In the rows, zero is written as 128.
Facts:
biflos	Ψ	lizuk; bilokles	Ψ	trudra; bogrel	Ψ	vuflem; brena	Ψ	zoper; brese	Ψ	plizatrum; bridastom	Ψ	tigrugri
briflan	Ψ	skuba; brokun	Ψ	fugrok; brovo	Ψ	reple; brugro	Ψ	gadu; brunam	Ψ	pafa; deris	Ψ	fuflas
difizik	Ψ	rafel; doflok	Ψ	zaklon; drales	Ψ	klilen; driflupi	Ψ	leskadol; drinol	Ψ	sesin; drudrostam	Ψ	lugran
druzer	Ψ	tedrir; faris	Ψ	driflupi; feledram	Ψ	pofu; filuk	Ψ	stuvel; fitror	Ψ	vufin; flero	Ψ	fuletal
flilonim	Ψ	zutre; flimezim	Ψ	grerun; flogra	Ψ	piplal; foleda	Ψ	flilonim; foskur	Ψ	pluklos; fuflas	Ψ	gretrelom
fugrok	Ψ	stiplal; fuletal	Ψ	pubi; fune	Ψ	flogra; gadek	Ψ	muvul; gadu	Ψ	magu; gifleku	Ψ	tomoku
gobrur	Ψ	tobil; godruflu	Ψ	fune; goplimu	Ψ	suniklo; gosis	Ψ	grufor; gredre	Ψ	trestos; grerun	Ψ	brese
greskin	Ψ	tozas; gretrelom	Ψ	truku; grila	Ψ	goplimu; grimik	Ψ	sipos; grufor	Ψ	natel; grutron	Ψ	grila
guklok	Ψ	brovo; gumik	Ψ	skiplak; kefliklon	Ψ	tivi; kepan	Ψ	lafur; kifli	Ψ	tripun; klazam	Ψ	nuska
klilen	Ψ	tisken; klinar	Ψ	laplonur; kluflom	Ψ	pliskami; kore	Ψ	stumi; korim	Ψ	nidredu; kubrir	Ψ	gumik
lafur	Ψ	stisir; laplonur	Ψ	zubagrir; legrum	Ψ	logra; leskadol	Ψ	drinol; librum	Ψ	plabe; logra	Ψ	tistidu
lugran	Ψ	migre; lusimim	Ψ	trulos; luskon	Ψ	nusen; mabrema	Ψ	bilokles; magu	Ψ	tivenos; merim	Ψ	valu
mesto	Ψ	flero; migre	Ψ	roso; mipo	Ψ	nunal; mizus	Ψ	zezol; mustagun	Ψ	bridastom; natel	Ψ	kore
nera	Ψ	bodisto; nidredu	Ψ	siguk; nunal	Ψ	brena; nusen	Ψ	korim; nuska	Ψ	treplemar; pafa	Ψ	nera
pidrem	Ψ	stini; piplal	Ψ	greskin; plabe	Ψ	guklok; plefo	Ψ	tosto; plifim	Ψ	bogrel; pliskami	Ψ	kepan
plovur	Ψ	tuskan; plugan	Ψ	gadek; pluklos	Ψ	sodris; posa	Ψ	vobra; pubi	Ψ	brokun; pumare	Ψ	vaklur
pustu	Ψ	skofir; rafel	Ψ	druzer; raskati	Ψ	merim; reple	Ψ	vuklil; rifas	Ψ	flimezim; ronaflal	Ψ	fisti
sabrok	Ψ	zuple; sesin	Ψ	zoma; siguk	Ψ	rifas; sipos	Ψ	zitem; skarolol	Ψ	brunam; skelis	Ψ	brugro
skeplu	Ψ	klazam; skidis	Ψ	biflos; skuba	Ψ	fugrun; sodris	Ψ	plugan; stestul	Ψ	grutron; stikes	Ψ	teto
stini	Ψ	mabrema; stiplal	Ψ	plubros; stisas	Ψ	faris; stodi	Ψ	skidis; stumi	Ψ	stodi; stuvel	Ψ	pumare
suniklo	Ψ	fitror; tedrir	Ψ	mesto; tiplan	Ψ	trubru; tisken	Ψ	ronaflal; tistidu	Ψ	gobrur; tivenos	Ψ	gosis
tivi	Ψ	pustu; tizur	Ψ	doflok; tomoku	Ψ	tiplan; tozas	Ψ	drutrak; treplemar	Ψ	zezir; trestos	Ψ	difizik
tripun	Ψ	mipo; troflal	Ψ	skelis; trubru	Ψ	mustagun; trudra	Ψ	vuplele; truku	Ψ	mizus; trulos	Ψ	deris
tuskan	Ψ	kluflom; tutak	Ψ	vapli; vaklur	Ψ	plovur; valu	Ψ	zamak; vapli	Ψ	tadretrer; vobra	Ψ	kubrir
vufin	Ψ	klinar; vuflem	Ψ	tizur; vuklil	Ψ	kifli; vuplele	Ψ	raskati; vura	Ψ	skarolol; zaflak	Ψ	drudrostam
zaklon	Ψ	pidrem; zamak	Ψ	pomam; zenu	Ψ	grivek; zezir	Ψ	legrum; zezol	Ψ	gredre; ziplor	Ψ	zenu
zitem	Ψ	stestul; zoma	Ψ	zaflak; zoper	Ψ	gita; zubagrir	Ψ	gropok; zuple	Ψ	foskur; zutre	Ψ	kefliklon
biflos	λ	8; bilokles	λ	959; bodisto	λ	805; bogrel	λ	959; brena	λ	43; brese	λ	805
bridastom	λ	667; briflan	λ	43; brokun	λ	43; brovo	λ	667; brugro	λ	667; brunam	λ	959
deris	λ	959; difizik	λ	8; doflok	λ	809; drales	λ	667; driflupi	λ	959; drinol	λ	959
drudrostam	λ	43; drutrak	λ	725; druzer	λ	43; faris	λ	805; feledram	λ	809; filuk	λ	43
fisti	λ	43; fitror	λ	8; flero	λ	8; flilonim	λ	43; flimezim	λ	805; flogra	λ	725
foleda	λ	43; foskur	λ	8; fuflas	λ	43; fugrok	λ	809; fugrun	λ	725; fuletal	λ	8
fune	λ	8; gadek	λ	43; gadu	λ	809; gapas	λ	667; gifleku	λ	805; gita	λ	43
gobrur	λ	959; godruflu	λ	43; goplimu	λ	805; gosis	λ	805; gredre	λ	8; grerun	λ	725
greskin	λ	8; gretrelom	λ	667; grila	λ	959; grimik	λ	43; grivek	λ	8; gropok	λ	667
grufor	λ	805; grutron	λ	43; guklok	λ	725; gumik	λ	959; kefliklon	λ	725; kepan	λ	725
kifli	λ	725; klazam	λ	725; klilen	λ	959; klinar	λ	43; kluflom	λ	959; kore	λ	667
korim	λ	43; kubrir	λ	805; lafur	λ	725; laplonur	λ	8; legrum	λ	43; lenobul	λ	959
leskadol	λ	809; librum	λ	805; lizuk	λ	809; logra	λ	43; lugran	λ	43; lusimim	λ	805
luskon	λ	667; mabrema	λ	43; magu	λ	809; merim	λ	805; mesto	λ	959; migre	λ	959
mipo	λ	805; mizus	λ	667; mustagun	λ	809; muvul	λ	959; natel	λ	725; nera	λ	959
nidredu	λ	667; nunal	λ	805; nusen	λ	809; nuska	λ	725; pafa	λ	725; pidrem	λ	959
piplal	λ	805; plabe	λ	43; plefo	λ	805; plifim	λ	809; pliskami	λ	667; plizatrum	λ	809
plovur	λ	959; plubros	λ	809; plugan	λ	809; pluklos	λ	805; pofu	λ	725; pomam	λ	725
posa	λ	725; pubi	λ	43; pumare	λ	809; pustu	λ	43; rafel	λ	725; raskati	λ	8
reple	λ	43; rifas	λ	725; rizegrol	λ	809; ronaflal	λ	667; roso	λ	725; sabrok	λ	725
sesin	λ	725; siguk	λ	8; sipos	λ	959; skarolol	λ	805; skelis	λ	805; skeplu	λ	809
skidis	λ	667; skiplak	λ	809; skofir	λ	43; skuba	λ	8; sodris	λ	809; stestul	λ	809
stikes	λ	959; stini	λ	725; stiplal	λ	667; stisas	λ	959; stisir	λ	43; stodi	λ	805
stumi	λ	667; stuvel	λ	667; suniklo	λ	8; tadretrer	λ	809; tedrir	λ	8; teto	λ	43
tigrugri	λ	43; tiplan	λ	725; tisken	λ	725; tistidu	λ	725; tivenos	λ	959; tivi	λ	805
tizur	λ	805; tobil	λ	667; tomoku	λ	667; tosto	λ	805; tozas	λ	725; treplemar	λ	725
trestos	λ	805; tripun	λ	805; troflal	λ	667; trubru	λ	43; trudra	λ	667; truku	λ	8
trulos	λ	8; tuskan	λ	43; tutak	λ	667; vaklur	λ	725; valu	λ	805; vapli	λ	959
vobra	λ	725; vufin	λ	43; vuflem	λ	805; vuklil	λ	43; vuplele	λ	8; vura	λ	805
zaflak	λ	8; zaklon	λ	805; zamak	λ	725; zenu	λ	725; zezir	λ	959; zezol	λ	43
ziplor	λ	725; zitem	λ	809; zoma	λ	8; zoper	λ	805; zubagrir	λ	43; zuple	λ	959
zutre	λ	805

Known rows:
[131 133 125 128 121 129 127 129 140 125 131 122 128 137 127 126 130 123
 131 126 124 120 132 133 129 158 142 125 121 121 132 127 127 138 129]: grerun
[137 118 119 141 133 104 127 152 103 119 114 187 139 124 144 124 109  97
 136 130 146 116 159 129 131 149 109 110  93 110  93 134 138 119 132]: tizur
[137 133 132 125 121 127 123 126 133 128 130 136 121 141 123 124 128 135
 127 129 128 120 128 130 132 141 142 129 120 120 129 133 132 139 129]: rifas
[124 139 128 115 128 140 146 164 113 110 145 152 136 107 108 133 110 203
 145 140 121 133 116 103 152 108 124 160 142 118 122 137 168 101 137]: brugro
[119 130 148 133 134 141 122 129 118 127 128 144 124 114 122 122 128 163
 118 117 139 117 125 126 128 124 124 139 149 127 125 140 140 124 128]: plabe
[114 126 141 128 134 142 128 136 129 113 132 124 126 111 117 125 123 155
 125 121 143 126 122 123 131 117 113 146 121 144 129 138 156 115 126]: drales
[130 133 132 123 122 124 129 131 143 125 133 129 121 136 128 126 128 125
 129 126 127 116 124 130 138 126 134 127 110 126 136 130 131 139 132]: vobra
[140 128 117 142 125 140 144 148 129 111 132 159 140 140 101 133 143 126
 136 137 103 154 144 126 117 174 125 143 140 139 130 133 161 124 121]: klinar
[130 134 129 121 125 123 127 131 135 128 132 128 122 133 132 123 130 120
 129 125 128 119 124 134 133 147 137 130 114 123 124 129 119 134 131]: flogra
[123 129 135 131 130 128 131 132 130 131 129 141 124 125 135 130 130 131
 126 119 129 115 124 125 137 110 121 120 131 123 131 131 123 130 133]: feledram
[128 126 130 135 131 130 128 125 111 139 125 152 128 126 125 130 128 135
 125 125 126 133 134 123 124 116 120 121 146 124 124 126 132 125 127]: siguk
[117 127 138 128 133 140 131 135 125 113 132 124 128 116 114 125 126 150
 125 122 138 132 125 123 128 123 111 147 118 145 130 140 157 118 123]: nidredu
[118 121 142 137 135 140 121 116 126 116 125 110 125 122 110 124 133 124
 114 106 147 140 135 138 112 149 101 138 101 161 134 143 159 134 115]: kore
[113 112 150 122 138 148 139 138 146 119 124  97 126 110 139 118 146 116
 121 142 126 118 126 130 126  57 111 148 146 134 136 119 102 113 128]: druzer
[139 132 118 124 121 111 121 125 146 132 127 106 133 135 149 132 119 122
 135 136 127 110 122 132 138 141 161 111 135 105 131 131  97 137 136]: stikes
[117 127 138 128 136 140 128 135 120 118 131 123 128 113 116 122 129 140
 125 125 138 135 125 128 123 138 113 152 126 142 121 136 145 113 122]: tomoku
[123 129 111 124 128 119 124 125 119 135 127 114 137 117 138 132 110 128
 135 134 136 133 133 122 128 127 132 117 123 121 121 112 127 119 130]: gifleku
[134 125 108 121 123 118 134 121 117 130 126 118 133 135 125 136 118 111
 134 135 124 152 134 124 125 116 118 120 100 138 128 114 139 127 125]: bodisto
[148 131 122 122 118 111 120 120 138 134 124 118 128 149 139 131 122 122
 132 140 123 118 122 131 136 131 158 117 128 111 132 134 106 141 133]: lenobul

Rows:
No name comes twice in this set of rows, the named rows included.
[130 134 139 118 127 109 101 105 129 147 124  95 122 123 155 126 109 147
 119 119 150  91 113 134 142 115 159 108 136  99 127 140  88 144 138]  sipos
[130 134 118 137 111 113 115 116 198 131 115 119 101 157 149 124 133  81
 134 151 137 107  78 139 128 112 187 116 145 170 143 113  91 117 128]  deris
[117 106 135 124 136 144 140 132 138 130 121  92 139 112 146 126 137 113
 127 148 116 125 145 123 123  37 107 124 157 114 137 105  92 117 132]  tedrir
[118 139 126 122 131 146 124 115 111 125 142  94 136 114  99 132 127 175
 126 118 127 155 123 124 117 171 126 152 136 140 133 134 160 124 119]  trudra
[118 119 143 139 136 140 117 110 127 116 122 106 124 126 113 123 135 114
 109 102 150 139 137 142 106 156  97 135  96 167 137 145 157 138 110]  stumi
[148 141 114 113 122 104 120 113 124 141 133 109 132 142 136 136 123 124
 133 128 118 132 116 135 136 172 155 119 123 107 125 137 102 145 133]  bilokles
[123 132 134 138 133 139 127 132 116 122 133 143 136 118 116 128 131 152
 125 113 130 129 136 127 122 167 124 135 148 128 124 141 147 129 125]  mabrema
[142 125 117 133 124 140 149 147 126 101 132 146 136 145  89 134 140 125
 136 137 107 170 140 123 117 162 108 154 109 157 133 137 184 122 116]  gropok
[116 123 113 125 126 124 129 123 154 132 117 109 117 129 145 125 129  78
 134 151 133 136 110 131 121  81 134 125 120 162 129  94 102 103 124]  trestos
[149 140 111 112 120 104 130 140 126 133 135 133 136 134 142 136 116 140
 146 145 112 121 114 122 152 139 161 124 137  91 118 133 104 129 143]  tivenos
[121 119 138 119 122 134 136 134 173 120 126  99 115 135 141 121 138 103
 130 145 125 110 116 131 138  60 132 131 116 139 148 114 103 128 132]  rafel
[142 129 119 137 129 135 146 147 122 113 132 168 135 144 103 131 147 118
 135 135 103 158 137 128 118 174 116 148 132 141 121 136 156 123 121]  zubagrir
[133 126 111 141 129 130 138 134 115 129 129 153 139 133 121 136 134 117
 133 130 111 148 143 123 118 154 120 122 143 125 124 121 138 126 125]  fitror
[121 117 130 151 137 130 115  98 119 140 116 117 131 131 130 127 142  82
 110  99 140 138 152 144  96 168 106 103 121 147 131 128 124 146 113]  biflos
[112 128 116 135 120 124 120 118 163 134 114 127 106 134 141 123 120  96
 134 150 146 124  94 126 122  82 152 121 132 175 130  95 115  98 124]  lusimim

Now the same objects, written a new way:
Known rows:
[109 121 129 108 146 110 155 167 125 146 127 130 127 128 124 128  75 145
 136 117 136 133 130 128 125 132 125 148 141 133 121 151 138 161]: brunam
[124 122 119 103 135 103 139 156 115 142 135 140 139 125 131 129 112 139
 123 125 129 122 130 122 123 141 126 132 133 133 133 135 129 136]: flilonim
[116 103  86 130 159 100 157 218 207 107 153 193 117 145 122 190 180 240
  62 109 121 161 125 140  77 130  70  91 118 177 151  76 173  83]: gretrelom
[123 123 164  77  93  83 179 121 109  98 102 140 129 149 118 129 124 116
 149 104 168 148 144 136 121 173 110 173 154 118  66 106  98  93]: stodi
[125 120 113 100 123 104 136 167 116 136 126 125 138 145 127 122 106 123
 125 138 126 138 118 118 126 145 129 136 138 132 135 133 127 131]: sesin
[120 121 114 107 125  90 135 147 113 123 141 140 143 135 112 118 127 134
 121 122 124 132 116 121 132 150 122 153 134 134 131 141 119 120]: zoma
[138 117 117 161 153 137 129 106  80 174 209 171  73 175  75 145 119 119
  35  79 132 178 172 109  33 113  89 114 130  92 159 139 166 134]: fuletal
[145 127 124 158 158 152 133 112  81 191 204 168  70 166  94 144 102 117
  40  89 143 167 182 110  25 103  94 104 126  84 158 139 171 146]: pubi
[151 110 108 104 106  85 129 137  89 121 118 149 152 153 165 158 135 133
 110 122 127 123 115 103 130 159 109 130 130 133 136 127 109 118]: brovo
[156 137  61 120 115 102 101 175 125 110 154 155 157 142 155 100 141 143
 101 168 127  91  73  82 144 132  99 178 113 127 202 188  88 154]: brugro
[103 151 113 124 134 101 160 145 138 135 151 128 125 120 121 118 108 138
 138 140 132 128 128 137 117 142 116 132 121 116 122 139 123 127]: skiplak
[126 116 114  98 124 105 135 166 114 136 126 127 137 146 129 128 105 124
 123 137 125 138 120 117 125 146 129 135 140 134 137 130 129 134]: vaklur
[116 124 116 101 129 104 151 146 116 124 136 143 129 130 139 137 106 137
 136 129 129 122 130 121 123 149 120 132 145 126 134 135 110 151]: pumare
[114 112 136  97 139 112 149 165 112 140 116 134 131 135 135 138  74 141
 138 116 139 130 131 121 130 136 125 153 151 136 122 151 131 171]: driflupi
[155 104  94 105 121  77 133 145 105 131 135 159 148 143 153 147 133 141
  97 117 117 127 118 104 131 149 109 119 136 133 145 120 115 126]: tutak
[131 123 130  79 141 103 170 179 138 144 125 136 136 124 113 102  76 130
 132 119 148 125 136 122 138 135 124 167 162 121 124 149 115 167]: grila
[123 122 112 103 126 102 137 167 121 138 131 125 136 143 123 121 105 125
 124 138 124 139 118 120 124 144 128 134 136 131 136 131 132 129]: rifas
[109 138 102 118 130  80 156 146 145 116 158 137 130 120  97  91 118 134
 134 128 131 130 115 126 134 147 112 169 134 117 127 147 108 124]: nunal
[123 118 111 103 129 104 136 167 118 139 131 127 135 144 124 126 106 125
 122 137 122 140 120 120 122 144 129 130 138 132 136 128 133 129]: tiplan

Rows:
No name comes twice in this set of rows, the named rows included.
[115 125  72 122 128 111 107 166 130  92 161 153 135 137 125  96 121 144
 126 156 125  96  81  88 143 135 101 202 133 131 197 204  84 183]  skelis
[119 125 109 104 115 100 137 150 122  95 138 147 131 141 121 108 123 133
 135 136 142 117 106 106 134 150 106 190 140 124 144 165  89 146]  gosis
[128 101 135  89 121 115 128 147  81 126 110 145 143 145 157 163 111 136
 129 119 133 119 131 113 123 153 126 135 144 145 130 135 117 147]  plabe
[159  98  96  98 117  80 130 144  98 126 130 161 151 145 159 151 132 138
  99 116 117 125 118 100 135 152 112 122 143 134 147 121 109 131]  luskon
[137  96 121  83 130 106 132 156  94 132 123 155 143 134 148 149 109 140
 120 115 124 119 131 109 129 145 128 131 154 142 145 130 118 158]  filuk
[ 98 147 131 123 144 109 161 167 138 152 135 116 128 121 113 110  79 143
 142 129 143 133 128 139 124 129 122 155 123 124 109 156 145 142]  muvul
[165 116  60 106 115 103  95 176 113 105 148 167 157 148 165 114 138 144
  96 160 120  87  75  71 148 133 103 173 130 134 213 184  83 173]  troflal
[117 101 128  96 146 111 148 168 113 142 122 142 127 133 134 142  73 148
 130 108 129 134 133 119 126 133 127 142 158 140 131 144 134 180]  stikes
[119 125 122  98 110  96 146 143 119  94 129 146 131 143 120 114 122 130
 138 128 148 124 115 114 131 156 107 188 143 123 126 153  91 133]  grufor
[125 153 119 179 157 149 154 100 102 186 217 158  58 161  85 135  99 114
  56 104 146 172 183 123  20 105  85 104 115  66 148 142 165 140]  plubros
[118 176 111 120 134  96 157 167 158 150 158 119 142 102 101  68 118 131
 130 152 146 121 118 141 127 133 124 157 106 111 122 149 130 103]  gita
[180  93 112  34 142  86 175 183 141 147 139 167 153 114 107  93 108 114
  97 107 136 110 152 103 148 147 128 144 197 116 155 118  82 164]  grimik
[107 130 124 118 108 104 116 137  92 106 128 134 140 147 131 132 131 139
 134 133 130 131 104 121 125 151 121 164 116 142 127 153 123 116]  fitror

